Below is a small trained network, with its code and all its weights. Each question gives an input and a class and asks what happens when units are switched off, that is, made to give their printed mean instead of their output.

import numpy as np


def w(rows, s, z=0):
    codes = np.array(rows[::2]) - 128.0
    scale = np.full(codes.shape[1], s)
    scale[-1] = z or s
    return codes * scale


def f(y):
    return np.maximum(y, 0)


def log_softmax(a):
    a = a - a.max(-1, keepdims=True)
    return a - np.log(np.exp(a).sum(-1, keepdims=True))


def net(x, mask):
    res = np.array(x, float).reshape(1, 4) / 4 @ E
    y = f(res @ A[0][:, :-1].T + A[0][:, -1])
    res = res + np.where(mask, y, B[0][:, -1]) @ B[0][:, :-1]
    return log_softmax(res[-1] @ U[:, :-1].T + U[:, -1])


A, B = {}, {}
E = w([
[160,188,90,118,101,161,169,191,33,135,67],'x0',
[48,64,143,68,162,16,102,214,65,128,184],'x1',
[123,210,156,10,254,100,85,81,113,93,135],'x2',
[206,118,204,73,101,67,192,136,155,91,103],'x3',
],0.0091)
A[0] = w([
[199,132,207,81,92,73,155,143,149,93,91,68],'neuron 0',
[69,11,187,88,180,22,104,163,119,190,156,118],'neuron 1',
[107,75,116,201,93,126,159,164,121,134,129,27],'neuron 2',
[187,200,89,80,169,148,153,200,1,40,66,105],'neuron 3',
[79,174,135,68,191,147,29,102,82,79,142,127],'neuron 4',
[30,168,76,145,160,232,66,124,72,164,150,101],'neuron 5',
[112,57,168,155,15,134,180,161,114,171,136,106],'neuron 6',
[51,69,201,155,137,115,37,120,167,84,186,219],'neuron 7',
[86,86,157,124,126,106,103,71,189,143,138,9],'neuron 8',
[96,130,25,133,153,159,40,120,133,170,160,48],'neuron 9',
[92,123,97,130,154,162,31,86,75,148,104,58],'neuron 10',
[195,145,195,102,131,67,206,153,167,112,128,28],'neuron 11',
[89,144,154,145,109,74,82,150,29,136,156,33],'neuron 12',
[62,77,98,30,109,102,115,137,48,183,222,99],'neuron 13',
[57,89,85,193,117,177,151,226,143,220,105,136],'neuron 14',
[139,173,179,74,173,80,58,67,110,140,65,20],'neuron 15',
[81,172,184,97,206,104,74,73,230,130,159,176],'neuron 16',
[180,104,146,135,151,71,136,80,176,178,207,50],'neuron 17',
[78,213,32,157,156,174,70,168,120,205,140,171],'neuron 18',
[82,62,147,112,196,89,129,195,57,112,122,61],'neuron 19',
[187,152,120,111,78,156,125,48,162,87,54,151],'neuron 20',
[58,107,32,165,160,141,37,119,143,157,161,115],'neuron 21',
[149,167,81,67,159,115,135,118,51,153,41,138],'neuron 22',
[100,68,103,60,161,119,143,171,87,146,150,24],'neuron 23',
[176,110,173,139,131,182,80,38,196,166,54,154],'neuron 24',
[162,142,174,65,120,137,204,132,164,94,89,106],'neuron 25',
[128,130,118,103,121,83,101,189,110,187,192,34],'neuron 26',
[187,108,116,107,148,49,50,229,135,182,113,52],'neuron 27',
[247,110,221,102,124,42,186,157,136,55,113,147],'neuron 28',
[209,180,108,111,90,231,144,129,19,171,117,160],'neuron 29',
[137,195,168,104,167,152,109,79,119,154,117,47],'neuron 30',
[140,166,161,177,155,211,126,88,124,147,112,65],'neuron 31',
[142,211,120,121,85,122,149,228,72,135,73,35],'neuron 32',
[47,147,170,154,143,67,173,179,36,110,86,239],'neuron 33',
[167,134,166,98,75,92,244,149,108,85,144,77],'neuron 34',
[121,224,122,78,184,157,164,147,76,82,119,211],'neuron 35',
[188,195,86,152,172,190,177,60,168,122,60,30],'neuron 36',
[190,3,142,193,84,113,187,152,165,185,149,209],'neuron 37',
[113,185,116,70,231,147,115,96,102,80,133,2],'neuron 38',
[143,143,101,115,111,227,78,41,127,86,50,16],'neuron 39',
[144,161,197,92,173,121,143,132,75,46,117,124],'neuron 40',
[104,118,76,123,138,117,63,41,244,102,175,146],'neuron 41',
[57,236,86,154,124,115,159,241,44,155,105,100],'neuron 42',
],0.0076,0.0057)
B[0] = w([
[183,135,93,78,77,48,69,209,178,170,183,180],'neuron 0',
[179,173,93,171,165,170,197,115,138,162,148,251],'neuron 1',
[26,155,122,206,111,55,83,89,107,119,81,166],'neuron 2',
[110,55,195,96,127,170,183,71,214,105,157,221],'neuron 3',
[69,207,159,151,105,110,72,124,91,96,91,218],'neuron 4',
[222,111,79,42,49,83,59,159,122,160,202,202],'neuron 5',
[67,149,148,160,115,71,84,122,87,76,80,198],'neuron 6',
[176,88,189,90,181,167,164,77,166,51,165,234],'neuron 7',
[56,50,152,111,32,171,240,29,255,119,189,155],'neuron 8',
[199,117,76,94,44,81,80,161,182,177,132,172],'neuron 9',
[170,153,120,89,27,56,49,156,119,154,145,162],'neuron 10',
[126,150,65,63,56,80,80,144,154,157,185,169],'neuron 11',
[105,165,122,142,126,145,181,150,126,168,183,170],'neuron 12',
[168,182,108,195,136,170,174,154,118,172,155,219],'neuron 13',
[86,171,108,163,151,116,45,106,108,73,62,209],'neuron 14',
[27,174,96,186,65,73,86,96,111,104,150,178],'neuron 15',
[101,110,167,155,173,119,102,69,120,36,57,226],'neuron 16',
[73,81,130,93,74,136,129,70,213,128,195,160],'neuron 17',
[237,146,132,33,94,82,65,173,117,136,140,210],'neuron 18',
[151,142,83,194,148,134,188,156,122,193,159,202],'neuron 19',
[178,159,116,180,178,155,184,171,84,153,144,197],'neuron 20',
[194,101,142,71,74,90,58,173,151,142,175,199],'neuron 21',
[85,76,177,125,153,146,157,69,155,42,126,193],'neuron 22',
[72,182,81,192,132,114,196,92,132,187,173,171],'neuron 23',
[165,126,144,159,175,165,181,131,97,168,161,204],'neuron 24',
[198,129,89,88,85,72,72,147,126,160,179,174],'neuron 25',
[109,163,87,183,118,124,193,99,134,190,141,163],'neuron 26',
[151,169,94,174,109,126,195,124,116,163,149,168],'neuron 27',
[217,136,117,59,89,96,30,160,138,153,192,222],'neuron 28',
[105,56,171,116,175,186,103,55,217,55,182,208],'neuron 29',
[40,172,104,190,136,67,147,143,107,148,102,160],'neuron 30',
[137,156,98,160,176,141,182,145,131,184,170,168],'neuron 31',
[69,74,165,78,117,172,180,45,220,120,185,176],'neuron 32',
[197,133,169,147,208,192,173,118,77,114,171,228],'neuron 33',
[170,128,80,120,43,101,83,127,103,134,131,172],'neuron 34',
[96,162,187,163,144,113,59,95,60,64,53,221],'neuron 35',
[116,175,94,174,171,125,200,126,90,216,184,192],'neuron 36',
[96,173,194,165,124,118,65,87,92,72,79,232],'neuron 37',
[12,183,74,178,25,79,90,144,137,155,70,185],'neuron 38',
[118,177,71,160,146,103,220,133,81,193,171,175],'neuron 39',
[99,167,141,173,113,93,88,114,100,86,86,194],'neuron 40',
[113,93,214,71,152,149,196,29,205,107,166,206],'neuron 41',
[82,92,203,66,128,194,177,63,217,68,181,204],'neuron 42',
],0.0072,0.012)
U = w([
[166,115,78,20,48,88,57,169,143,197,185,37],'0',
[52,40,169,90,120,173,183,66,210,102,167,40],'1',
[114,178,77,195,174,148,229,148,72,254,165,18],'2',
[12,146,124,187,94,95,72,114,94,99,66,2],'3',
[166,93,176,102,184,170,100,118,93,80,120,241],'4',
],0.012,0.0069)

Each question gives the input, the list of numbers given to net, and the class t.
The units are the neurons (one row each of A and B). Each row of codes is followed by its name. A weight is (code - 128) times the scale printed after its matrix; where a second scale follows, it is the last column's (A, B and U).
mask holds one flag per neuron, in row order. A switched-off neuron (its flag False) gives its mean, the last column of its row in B, instead of its output. The means were averaged over made-up inputs and are rounded, as every weight is.
A unit's drop is (log p(t) with every unit on - log p(t) with that unit switched off) / (log p(t) with every unit on - log p(t) with every unit switched off).
The circuit of an input: a set's keep is (log p(t) with only the set's units on - log p(t) with every unit switched off) / (log p(t) with every unit on - log p(t) with every unit switched off). Starting from the 12 units with the biggest drops (on a tie, the unit counted first), units are removed one at a time, each time the one whose removal leaves the highest keep (on an exact tie, the one counted first), for as long as the keep stays at least 0.8.
units of the circuit, in order: the units of the circuit, biggest drop first
unit that matters most: the unit with the biggest drop
top k neurons: the k neurons with the biggest drops, biggest first
drop of u: that unit's drop, to one decimal
input [8,6,-2,-6], class 1: unit that matters most : neuron 42
input [-8,6,-7,-8], class 0: top 2 neurons : neuron 21; neuron 9
input [-2,1,-3,1], class 4: top 3 neurons : neuron 38; neuron 4; neuron 15
input [-7,6,4,-8], class 0: top 2 neurons : neuron 21; neuron 5
input [6,2,5,-5], class 1: top 3 neurons : neuron 42; neuron 3; neuron 22
input [-7,8,3,-3], class 2: top 2 neurons : neuron 1; neuron 13
input [-2,4,4,4], class 0: top 4 neurons : neuron 28; neuron 0; neuron 37; neuron 11
input [8,1,3,-7], class 1: top 2 neurons : neuron 42; neuron 3
input [-7,-8,8,8], class 0: top 4 neurons : neuron 28; neuron 0; neuron 25; neuron 11
input [4,-7,-8,7], class 3: top 4 neurons : neuron 37; neuron 6; neuron 2; neuron 5
input [-5,-4,7,-6], class 3: top 2 neurons : neuron 16; neuron 4
input [7,8,4,-2], class 2: top 3 neurons : neuron 13; neuron 19; neuron 23
input [-7,8,7,1], class 2: top 3 neurons : neuron 1; neuron 13; neuron 19
input [3,-5,8,-6], class 3: unit that matters most : neuron 35
input [-1,-3,7,8], class 0: top 2 neurons : neuron 28; neuron 0
input [-2,3,1,0], class 4: top 4 neurons : neuron 36; neuron 39; neuron 7; neuron 20
input [8,-6,-5,-4], class 1: drop of neuron 29 : 0.8
input [8,-3,-6,-6], class 1: drop of neuron 42 : 0.2
input [-1,-1,6,0], class 3: drop of neuron 12 : 0.0
input [5,-2,3,3], class 1: units of the circuit, in order : neuron 3
input [-8,-1,6,8], class 0: drop of neuron 29 : 0.1
